Here is a tiny trained network, its code and every weight. The questions are about switching its units off for an input and a class, where a switched-off unit gives its printed mean instead of its output.

import numpy as np


def w(rows, s, z=0):
    codes = np.array(rows[::2]) - 128.0
    scale = np.full(codes.shape[1], s)
    scale[-1] = z or s
    return codes * scale


def f(y):
    return np.maximum(y, 0)


def log_softmax(a):
    a = a - a.max(-1, keepdims=True)
    return a - np.log(np.exp(a).sum(-1, keepdims=True))


def net(x, mask):
    res = np.array(x, float).reshape(1, 3) / 4 @ E
    y = f(res @ A[0][:, :-1].T + A[0][:, -1])
    res = res + np.where(mask, y, B[0][:, -1]) @ B[0][:, :-1]
    return log_softmax(res[-1] @ U[:, :-1].T + U[:, -1])


A, B = {}, {}
E = w([
[168,75,165,5,57,109],'x0',
[68,102,225,141,146,45],'x1',
[103,52,136,218,44,151],'x2',
],0.012)
A[0] = w([
[75,39,96,193,12,136,107],'neuron 1',
[146,82,156,101,63,134,54],'neuron 2',
[143,117,112,77,182,119,72],'neuron 3',
[128,122,148,118,70,137,97],'neuron 4',
[92,150,240,144,126,51,150],'neuron 5',
[72,239,137,236,160,195,29],'neuron 6',
[120,75,148,90,38,151,68],'neuron 7',
[130,92,183,59,12,128,88],'neuron 8',
[180,54,139,209,57,130,149],'neuron 9',
[185,193,101,39,217,71,103],'neuron 10',
[103,142,49,231,191,90,22],'neuron 11',
[113,100,224,132,152,103,152],'neuron 12',
[210,109,50,99,142,254,166],'neuron 13',
[185,109,139,56,54,126,139],'neuron 14',
[151,147,138,23,118,109,50],'neuron 15',
[47,81,248,137,164,30,177],'neuron 16',
[144,172,94,72,221,60,122],'neuron 17',
[209,76,164,46,118,121,3],'neuron 18',
[194,102,55,142,84,199,192],'neuron 19',
],0.0082,0.0018)
B[0] = w([
[232,28,182,168,247,109,233],'neuron 1',
[90,135,125,151,147,192,179],'neuron 2',
[167,120,110,171,151,192,168],'neuron 3',
[118,112,141,161,114,197,158],'neuron 4',
[158,197,69,70,70,28,212],'neuron 5',
[31,174,185,181,92,202,228],'neuron 6',
[61,112,187,136,106,177,191],'neuron 7',
[58,152,140,132,127,143,217],'neuron 8',
[230,82,167,193,214,146,210],'neuron 9',
[233,30,166,170,237,148,238],'neuron 10',
[77,174,185,158,94,200,212],'neuron 11',
[114,137,85,57,91,49,189],'neuron 12',
[167,205,33,22,31,3,235],'neuron 13',
[32,190,162,123,97,135,208],'neuron 14',
[65,114,167,189,133,177,200],'neuron 15',
[186,187,28,103,83,14,247],'neuron 16',
[153,24,173,173,199,172,215],'neuron 17',
[48,136,157,136,95,178,201],'neuron 18',
[195,165,51,93,76,52,213],'neuron 19',
],0.0069,0.012)
U = w([
[153,200,12,100,78,36,246],'0',
[183,59,148,153,171,119,104],'1',
[3,188,146,144,93,160,1],'2',
],0.012,0.00067)

Each question gives the input, the list of numbers given to net, and the class t.
The units are the neurons (one row each of A and B). Each row of codes is followed by its name. A weight is (code - 128) times the scale printed after its matrix; where a second scale follows, it is the last column's (A, B and U).
mask holds one flag per neuron, in row order. A switched-off neuron (its flag False) gives its mean, the last column of its row in B, instead of its output. The means were averaged over made-up inputs and are rounded, as every weight is.
A unit's drop is (log p(t) with every unit on - log p(t) with that unit switched off) / (log p(t) with every unit on - log p(t) with every unit switched off).
most important unit: the unit with the biggest drop
k most important neurons: the k neurons with the biggest drops, biggest first
drop when u is switched off: that unit's drop, to one decimal
input [2,7,-5], class 0: most important unit	neuron 16
input [8,8,-3], class 0: 3 most important neurons	[neuron 16; neuron 5; neuron 12]
input [-6,7,-7], class 0: 4 most important neurons	[neuron 16; neuron 5; neuron 1; neuron 9]
input [6,-1,-6], class 1: 3 most important neurons	[neuron 10; neuron 6; neuron 17]
input [-7,4,7], class 1: 3 most important neurons	[neuron 1; neuron 9; neuron 14]
input [4,-4,-5], class 1: 2 most important neurons	[neuron 10; neuron 16]
input [7,5,-8], class 1: 3 most important neurons	[neuron 10; neuron 17; neuron 6]
input [-3,3,1], class 0: drop when neuron 15 is switched off	0.3
input [4,5,3], class 0: drop when neuron 16 is switched off	0.8
input [5,7,3], class 0: drop when neuron 10 is switched off	0.0
